Below are the code and all the weights of a small trained network. Each question names an input and a class and asks about switching units off, where a switched-off unit gives its printed mean instead of its output.

import numpy as np


def w(rows, s, z=0):
    codes = np.array(rows[::2]) - 128.0
    scale = np.full(codes.shape[1], s)
    scale[-1] = z or s
    return codes * scale


def norm(h):
    return h / np.sqrt((h * h).mean(-1, keepdims=True) + 1e-5)


def f(y):
    return np.maximum(y, 0)


def log_softmax(a):
    a = a - a.max(-1, keepdims=True)
    return a - np.log(np.exp(a).sum(-1, keepdims=True))


def net(x, mask):
    res = np.array(x, float).reshape(1, 3) / 4 @ E
    u = 0
    for l in range(2):
        y = f(norm(res) @ A[l][:, :-1].T + A[l][:, -1])
        res = res + np.where(mask[u : u + 8], y, B[l][:, -1]) @ B[l][:, :-1]
        u += 8
    return log_softmax(norm(res)[-1] @ U[:, :-1].T + U[:, -1])


A, B = {}, {}
E = w([
[81,160,37,186,99,51,59,129],'x0',
[134,196,164,92,93,129,87,254],'x1',
[20,110,220,120,239,83,106,189],'x2',
],0.0056)
A[0] = w([
[170,198,106,103,47,206,46,124,140],'L0N0',
[167,137,178,9,96,214,155,161,28],'L0N1',
[99,182,76,196,74,86,110,139,182],'L0N2',
[115,124,202,36,153,112,238,49,248],'L0N3',
[191,176,82,123,109,229,125,2,81],'L0N4',
[34,75,143,169,233,125,136,106,118],'L0N5',
[192,106,61,178,53,154,155,49,172],'L0N6',
[29,244,214,27,135,93,92,212,4],'L0N7',
],0.006,0.0034)
B[0] = w([
[188,199,122,83,120,88,1,90,207],'L0N0',
[89,70,44,168,114,192,64,86,192],'L0N1',
[79,181,183,88,145,38,129,134,216],'L0N2',
[188,150,248,150,127,73,109,197,255],'L0N3',
[104,95,139,153,205,194,169,172,217],'L0N4',
[77,113,138,42,59,131,110,93,234],'L0N5',
[155,119,119,212,125,140,112,210,245],'L0N6',
[206,93,108,251,139,175,156,138,222],'L0N7',
],0.0089,0.0065)
A[1] = w([
[153,139,79,218,116,55,118,219,100],'L1N0',
[155,166,30,149,157,80,163,188,95],'L1N1',
[101,54,180,161,129,113,141,78,248],'L1N2',
[183,115,107,135,162,175,67,153,127],'L1N3',
[73,80,174,1,39,152,110,52,25],'L1N4',
[215,129,140,133,90,130,115,92,253],'L1N5',
[102,51,172,47,68,93,140,88,144],'L1N6',
[42,108,87,189,111,73,122,157,138],'L1N7',
],0.009,0.0036)
B[1] = w([
[154,57,192,106,114,138,174,83,254],'L1N0',
[116,104,167,114,97,114,134,118,174],'L1N1',
[163,176,72,150,122,114,114,129,211],'L1N2',
[72,169,73,113,131,141,139,111,214],'L1N3',
[142,80,124,248,198,143,147,150,177],'L1N4',
[77,160,117,102,181,82,114,158,207],'L1N5',
[126,175,104,18,64,124,138,117,188],'L1N6',
[92,88,88,91,105,169,168,76,190],'L1N7',
],0.012,0.0093)
U = w([
[189,126,142,217,189,180,145,205,131],'0',
[163,194,157,71,111,36,111,142,175],'1',
[125,48,151,135,100,139,184,68,173],'2',
[75,157,3,79,97,116,174,95,3],'3',
[76,188,49,101,159,184,60,125,127],'4',
],0.024,0.0032)

Each question gives the input, the list of numbers given to net, and the class t.
The units are the neurons (one row each of A and B). Each row of codes is followed by its name. A weight is (code - 128) times the scale printed after its matrix; where a second scale follows, it is the last column's (A, B and U).
mask holds one flag per neuron, layer by layer. A switched-off neuron (its flag False) gives its mean, the last column of its row in B, instead of its output. The means were averaged over made-up inputs and are rounded, as every weight is.
A unit's drop is (log p(t) with every unit on - log p(t) with that unit switched off) / (log p(t) with every unit on - log p(t) with every unit switched off).
The circuit of an input: a set's keep is (log p(t) with only the set's units on - log p(t) with every unit switched off) / (log p(t) with every unit on - log p(t) with every unit switched off). Starting from the 12 units with the biggest drops (on a tie, the unit counted first), units are removed one at a time, each time the one whose removal leaves the highest keep (on an exact tie, the one counted first), for as long as the keep stays at least 0.8.
units of the circuit, in order: the units of the circuit, biggest drop first
most important unit: the unit with the biggest drop
k most important neurons: the k neurons with the biggest drops, biggest first
top k neurons in layer l: the k neurons of layer l with the biggest drops, biggest first
input [3,-2,5], class 3: top 2 neurons in layer 1	(L1N6 L1N0)
input [0,3,-5], class 4: most important unit	L0N0
input [0,5,-4], class 4: units of the circuit, in order	(L0N0 L0N3)
input [0,8,-4], class 4: 4 most important neurons	(L0N3 L0N1 L0N0 L1N3)
input [-8,-3,4], class 1: 2 most important neurons	(L0N3 L1N6)
input [-3,-2,6], class 1: units of the circuit, in order	(L0N5 L0N3)
input [3,1,-4], class 1: top 3 neurons in layer 0	(L0N0 L0N7 L0N1)
input [-3,0,-1], class 0: 3 most important neurons	(L0N3 L0N5 L1N6)
input [-8,0,-1], class 0: top 2 neurons in layer 1	(L1N6 L1N7)
input [5,-1,3], class 3: 2 most important neurons	(L0N3 L1N0)
input [4,5,1], class 2: 3 most important neurons	(L1N0 L0N7 L0N3)
input [-6,-1,-7], class 0: 3 most important neurons	(L0N6 L0N4 L0N5)
input [1,-5,5], class 3: 4 most important neurons	(L1N6 L1N0 L0N0 L0N5)
input [-3,5,7], class 0: units of the circuit, in order	(L0N7)
input [-1,-7,8], class 1: 3 most important neurons	(L0N3 L1N6 L1N0)
input [0,-1,6], class 1: 4 most important neurons	(L0N5 L1N6 L0N1 L1N3)
input [4,0,-7], class 2: top 2 neurons in layer 0	(L0N6 L0N4)
input [6,-6,7], class 3: top 2 neurons in layer 1	(L1N6 L1N0)
input [-1,-1,-4], class 0: 2 most important neurons	(L0N6 L0N4)
input [-1,7,6], class 0: most important unit	L0N7
input [-4,-1,0], class 0: 2 most important neurons	(L0N3 L0N5)
input [5,-3,0], class 2: top 2 neurons in layer 1	(L1N0 L1N3)
input [3,8,5], class 2: 2 most important neurons	(L1N0 L0N3)
input [-2,-2,7], class 1: 2 most important neurons	(L0N5 L1N6)
input [2,-8,8], class 3: top 3 neurons in layer 1	(L1N6 L1N0 L1N2)
input [1,6,3], class 2: 3 most important neurons	(L1N0 L0N3 L0N4)
input [-3,6,0], class 4: units of the circuit, in order	(L0N1)
input [0,-3,-4], class 0: top 2 neurons in layer 0	(L0N4 L0N5)
